Here is a tiny trained network, its code and every weight. The questions are about switching its units off for an input and a class, where a switched-off unit gives its printed mean instead of its output.

import numpy as np


def w(rows, s, z=0):
    codes = np.array(rows[::2]) - 128.0
    scale = np.full(codes.shape[1], s)
    scale[-1] = z or s
    return codes * scale


def norm(h):
    return h / np.sqrt((h * h).mean(-1, keepdims=True) + 1e-5)


def f(y):
    return np.maximum(y, 0)


def log_softmax(a):
    a = a - a.max(-1, keepdims=True)
    return a - np.log(np.exp(a).sum(-1, keepdims=True))


def net(x, mask):
    res = np.array(x, float).reshape(1, 8) / 4 @ E
    u = 0
    for l in range(3):
        y = f(norm(res) @ A[l][:, :-1].T + A[l][:, -1])
        res = res + np.where(mask[u : u + 4], y, B[l][:, -1]) @ B[l][:, :-1]
        u += 4
    return log_softmax(norm(res)[-1] @ U[:, :-1].T + U[:, -1])


A, B = {}, {}
E = w([
[128,124,126,127,129,127,125,126,130],'x0',
[130,134,131,128,129,132,122,125,127],'x1',
[123,132,131,134,122,124,139,136,128],'x2',
[102,89,73,141,93,211,207,25,121],'x3',
[172,64,254,185,83,145,105,100,158],'x4',
[58,74,140,170,206,183,127,162,20],'x5',
[124,132,126,136,132,125,132,132,135],'x6',
[120,126,125,133,132,122,131,131,137],'x7',
],0.0053)
A[0] = w([
[94,168,67,55,146,132,153,157,115,252],'L0N0',
[87,80,119,154,136,200,184,119,111,39],'L0N1',
[72,129,126,124,119,170,199,24,135,167],'L0N2',
[2,116,109,150,175,134,88,145,9,91],'L0N3',
],0.0055,0.0028)
B[0] = w([
[173,204,63,149,117,155,76,231,93,234],'L0N0',
[238,100,148,70,160,132,34,51,2,188],'L0N1',
[122,74,66,239,118,136,180,73,124,219],'L0N2',
[190,133,160,135,183,206,201,170,173,253],'L0N3',
],0.0057,0.0055)
A[1] = w([
[124,167,32,164,102,88,84,150,114,100],'L1N0',
[135,157,1,148,106,151,183,75,77,5],'L1N1',
[84,103,215,158,202,190,126,152,77,111],'L1N2',
[89,97,171,138,188,117,138,117,93,79],'L1N3',
],0.0074,0.0033)
B[1] = w([
[153,133,177,109,49,48,91,1,37,204],'L1N0',
[3,153,218,116,144,165,129,86,231,221],'L1N1',
[53,103,107,110,96,32,104,112,125,254],'L1N2',
[66,69,188,113,66,105,5,108,60,164],'L1N3',
],0.0075,0.0059)
A[2] = w([
[103,117,157,166,193,149,65,254,34,81],'L2N0',
[146,57,115,214,111,225,203,60,197,19],'L2N1',
[12,49,66,139,187,228,199,86,60,93],'L2N2',
[114,88,197,107,116,72,127,168,210,6],'L2N3',
],0.0057,0.0025)
B[2] = w([
[64,125,63,65,127,127,254,109,155,232],'L2N0',
[136,70,44,5,138,53,200,198,104,214],'L2N1',
[211,218,170,233,109,145,44,191,146,254],'L2N2',
[164,124,166,87,248,238,85,139,200,182],'L2N3',
],0.0077,0.0056)
U = w([
[217,213,121,75,86,28,58,128,46,184],'0',
[45,193,109,134,39,152,159,3,183,103],'1',
[68,184,47,65,190,133,243,223,75,107],'2',
[140,212,95,255,170,223,127,179,109,254],'3',
[215,127,215,62,184,181,78,156,236,37],'4',
[201,18,63,86,79,105,232,108,199,94],'5',
[35,45,203,78,177,63,80,170,105,90],'6',
[167,25,157,231,66,150,91,73,28,145],'7',
],0.012,0.0016)

Each question gives the input, the list of numbers given to net, and the class t.
The units are the neurons (one row each of A and B). Each row of codes is followed by its name. A weight is (code - 128) times the scale printed after its matrix; where a second scale follows, it is the last column's (A, B and U).
mask holds one flag per neuron, layer by layer. A switched-off neuron (its flag False) gives its mean, the last column of its row in B, instead of its output. The means were averaged over made-up inputs and are rounded, as every weight is.
A unit's drop is (log p(t) with every unit on - log p(t) with that unit switched off) / (log p(t) with every unit on - log p(t) with every unit switched off).
The circuit of an input: a set's keep is (log p(t) with only the set's units on - log p(t) with every unit switched off) / (log p(t) with every unit on - log p(t) with every unit switched off). Starting from all 12 units, units are removed one at a time, each time the one whose removal leaves the highest keep (on an exact tie, the one counted first), for as long as the keep stays at least 0.8.
units of the circuit, in order: the units of the circuit, biggest drop first
most important unit: the unit with the biggest drop
k most important neurons: the k neurons with the biggest drops, biggest first
k most important neurons of layer l: the k neurons of layer l with the biggest drops, biggest first
drop of u: that unit's drop, to one decimal
input [-2,4,-4,7,-8,3,0,-5], class 3: most important unit : L2N2
input [-5,0,-2,7,0,5,-5,-8], class 3: 3 most important neurons : [L2N2 L1N0 L1N1]
input [6,4,8,2,8,-7,4,-6], class 5: 2 most important neurons : [L2N1 L2N2]
input [-1,-7,-8,4,-7,-1,3,8], class 1: 2 most important neurons : [L1N1 L1N0]
input [7,4,1,2,2,0,5,-7], class 5: 2 most important neurons : [L2N1 L0N2]
input [5,5,2,-2,0,5,2,7], class 2: 4 most important neurons : [L0N3 L2N0 L1N1 L1N0]
input [-3,-2,8,-1,3,-7,8,-5], class 4: 4 most important neurons : [L0N2 L0N0 L2N3 L1N0]
input [5,1,-7,1,1,-3,1,0], class 5: 3 most important neurons : [L0N0 L2N1 L1N2]
input [-1,4,1,3,2,-8,3,6], class 5: 2 most important neurons : [L2N1 L0N0]
input [-3,1,-8,-2,1,-4,-2,0], class 4: 3 most important neurons : [L0N0 L0N2 L1N0]
input [8,-3,0,-6,0,7,-7,4], class 2: 2 most important neurons : [L2N0 L0N3]
input [0,-2,-8,-4,2,-7,-1,-3], class 4: 3 most important neurons : [L0N0 L2N3 L1N0]
input [-4,-1,-5,6,1,-5,0,-8], class 5: 2 most important neurons of layer 0 : [L0N0 L0N2]
input [1,5,8,6,-1,6,0,6], class 3: units of the circuit, in order : [L2N2]
input [-6,-5,7,8,-8,1,5,-1], class 3: 2 most important neurons of layer 2 : [L2N2 L2N0]
input [-4,2,-6,6,8,0,2,-6], class 5: 2 most important neurons of layer 1 : [L1N0 L1N3]
input [-5,8,-3,5,2,-6,-4,3], class 5: 2 most important neurons of layer 1 : [L1N2 L1N0]
input [4,5,7,-5,2,-1,-4,0], class 4: 2 most important neurons of layer 2 : [L2N3 L2N1]
input [8,-8,8,1,-4,-2,-4,8], class 1: 2 most important neurons of layer 2 : [L2N2 L2N1]
input [6,2,4,8,3,-3,1,7], class 5: most important neuron of layer 2 : [L2N1]
input [7,4,-2,3,-6,8,-6,6], class 3: drop of L2N2 : 0.8
input [7,-5,5,4,0,6,3,-3], class 3: drop of L2N2 : 2.7
